Here is a tiny trained network, its code and every weight. The questions are about switching its units off for an input and a class, where a switched-off unit gives its printed mean instead of its output.

import numpy as np


def w(rows, s, z=0):
    codes = np.array(rows[::2]) - 128.0
    scale = np.full(codes.shape[1], s)
    scale[-1] = z or s
    return codes * scale


def norm(h):
    return h / np.sqrt((h * h).mean(-1, keepdims=True) + 1e-5)


def f(y):
    return np.maximum(y, 0)


def log_softmax(a):
    a = a - a.max(-1, keepdims=True)
    return a - np.log(np.exp(a).sum(-1, keepdims=True))


def net(x, mask):
    res = np.array(x, float).reshape(1, 6) / 4 @ E
    u = 0
    for l in range(2):
        y = f(norm(res) @ A[l][:, :-1].T + A[l][:, -1])
        res = res + np.where(mask[u : u + 12], y, B[l][:, -1]) @ B[l][:, :-1]
        u += 12
    return log_softmax(norm(res)[-1] @ U[:, :-1].T + U[:, -1])


A, B = {}, {}
E = w([
[86,120,217,189,179,145],'x0',
[81,110,29,109,113,154],'x1',
[94,54,138,198,119,68],'x2',
[142,182,101,185,170,63],'x3',
[174,124,112,75,48,66],'x4',
[135,188,166,127,1,180],'x5',
],0.0064)
A[0] = w([
[101,248,149,122,96,213,158],'0.n1',
[137,117,152,154,210,77,127],'0.n2',
[164,128,179,27,225,173,138],'0.n3',
[80,157,69,130,156,185,62],'0.n4',
[25,170,36,83,203,229,69],'0.n5',
[73,219,230,107,119,135,120],'0.n6',
[146,142,92,62,219,131,69],'0.n7',
[101,60,64,112,97,234,162],'0.n8',
[130,2,152,65,193,168,96],'0.n9',
[145,93,116,118,85,153,5],'0.n10',
[77,175,128,154,78,140,31],'0.n11',
[146,131,110,64,81,163,83],'0.n12',
],0.0078,0.003)
B[0] = w([
[166,40,56,191,143,173,255],'0.n1',
[85,175,118,49,63,173,223],'0.n2',
[101,66,158,41,207,11,205],'0.n3',
[62,188,58,207,130,165,177],'0.n4',
[63,252,88,252,122,192,234],'0.n5',
[115,68,212,206,65,100,212],'0.n6',
[132,249,176,100,101,63,188],'0.n7',
[80,166,63,135,162,162,240],'0.n8',
[34,65,169,43,213,38,200],'0.n9',
[135,167,68,26,86,116,148],'0.n10',
[162,129,205,156,160,87,157],'0.n11',
[254,233,63,99,85,16,207],'0.n12',
],0.0054,0.0047)
A[1] = w([
[98,64,142,22,115,100,234],'1.n1',
[144,184,130,150,123,50,220],'1.n2',
[141,161,205,158,87,169,41],'1.n3',
[143,128,143,218,102,167,169],'1.n4',
[166,172,163,97,98,150,185],'1.n5',
[150,191,99,69,150,101,123],'1.n6',
[73,49,150,77,141,115,49],'1.n7',
[147,120,96,150,120,82,252],'1.n8',
[170,134,195,143,126,187,126],'1.n9',
[11,100,169,96,139,78,193],'1.n10',
[180,141,36,125,94,93,129],'1.n11',
[170,182,61,47,39,120,123],'1.n12',
],0.012,0.003)
B[1] = w([
[152,96,106,203,166,151,213],'1.n1',
[104,152,164,74,122,229,226],'1.n2',
[60,151,130,94,133,64,166],'1.n3',
[121,157,94,95,89,69,194],'1.n4',
[109,70,89,124,131,113,172],'1.n5',
[123,148,196,87,114,159,201],'1.n6',
[205,43,68,163,160,83,174],'1.n7',
[179,126,140,113,125,245,204],'1.n8',
[91,58,177,156,47,21,159],'1.n9',
[254,169,94,136,129,85,231],'1.n10',
[133,27,143,104,94,174,232],'1.n11',
[88,90,180,80,157,181,255],'1.n12',
],0.0088,0.009)
U = w([
[143,251,145,100,166,151,83],'0',
[137,79,155,58,105,213,241],'1',
[89,188,38,205,123,144,2],'2',
[220,81,122,152,195,45,175],'3',
[76,131,181,154,55,15,27],'4',
],0.015,0.0017)

Each question gives the input, the list of numbers given to net, and the class t.
The units are the neurons (one row each of A and B). Each row of codes is followed by its name. A weight is (code - 128) times the scale printed after its matrix; where a second scale follows, it is the last column's (A, B and U).
mask holds one flag per neuron, layer by layer. A switched-off neuron (its flag False) gives its mean, the last column of its row in B, instead of its output. The means were averaged over made-up inputs and are rounded, as every weight is.
A unit's drop is (log p(t) with every unit on - log p(t) with that unit switched off) / (log p(t) with every unit on - log p(t) with every unit switched off).
The circuit of an input: a set's keep is (log p(t) with only the set's units on - log p(t) with every unit switched off) / (log p(t) with every unit on - log p(t) with every unit switched off). Starting from the 12 units with the biggest drops (on a tie, the unit counted first), units are removed one at a time, each time the one whose removal leaves the highest keep (on an exact tie, the one counted first), for as long as the keep stays at least 0.8.
circuit, biggest first: the units of the circuit, biggest drop first
unit that matters most: the unit with the biggest drop
k most important neurons: the k neurons with the biggest drops, biggest first
k most important neurons of layer l: the k neurons of layer l with the biggest drops, biggest first
drop of u: that unit's drop, to one decimal
input [-4,3,8,5,-6,8], class 2: circuit, biggest first => [1.n12]
input [0,3,-8,-3,-4,-6], class 0: circuit, biggest first => [0.n5, 0.n7]
input [-7,-6,-4,-6,2,-8], class 3: circuit, biggest first => [0.n3, 1.n1]
input [1,1,8,8,-2,3], class 0: circuit, biggest first => [1.n11, 0.n1, 1.n2]
input [6,5,-7,0,-1,-4], class 0: 3 most important neurons => [0.n5, 0.n7, 0.n3]
input [-7,6,1,2,-5,-7], class 2: 2 most important neurons => [0.n5, 1.n12]
input [3,3,-6,6,5,-5], class 0: 4 most important neurons => [0.n7, 0.n1, 0.n12, 0.n3]
input [3,0,5,0,7,-1], class 3: 2 most important neurons => [0.n12, 0.n5]
input [-5,6,-3,8,-1,-8], class 1: 2 most important neurons of layer 1 => [1.n11, 1.n10]
input [6,-6,6,6,4,-3], class 0: 3 most important neurons => [1.n2, 0.n9, 0.n3]
input [1,-8,8,-3,8,8], class 4: drop of 1.n3 => 0.1
input [-1,5,-4,-7,-5,-3], class 2: drop of 0.n5 => 0.3
input [1,-4,2,4,-1,-4], class 0: drop of 1.n2 => 0.2
input [3,2,-4,3,3,-6], class 0: unit that matters most => 0.n7
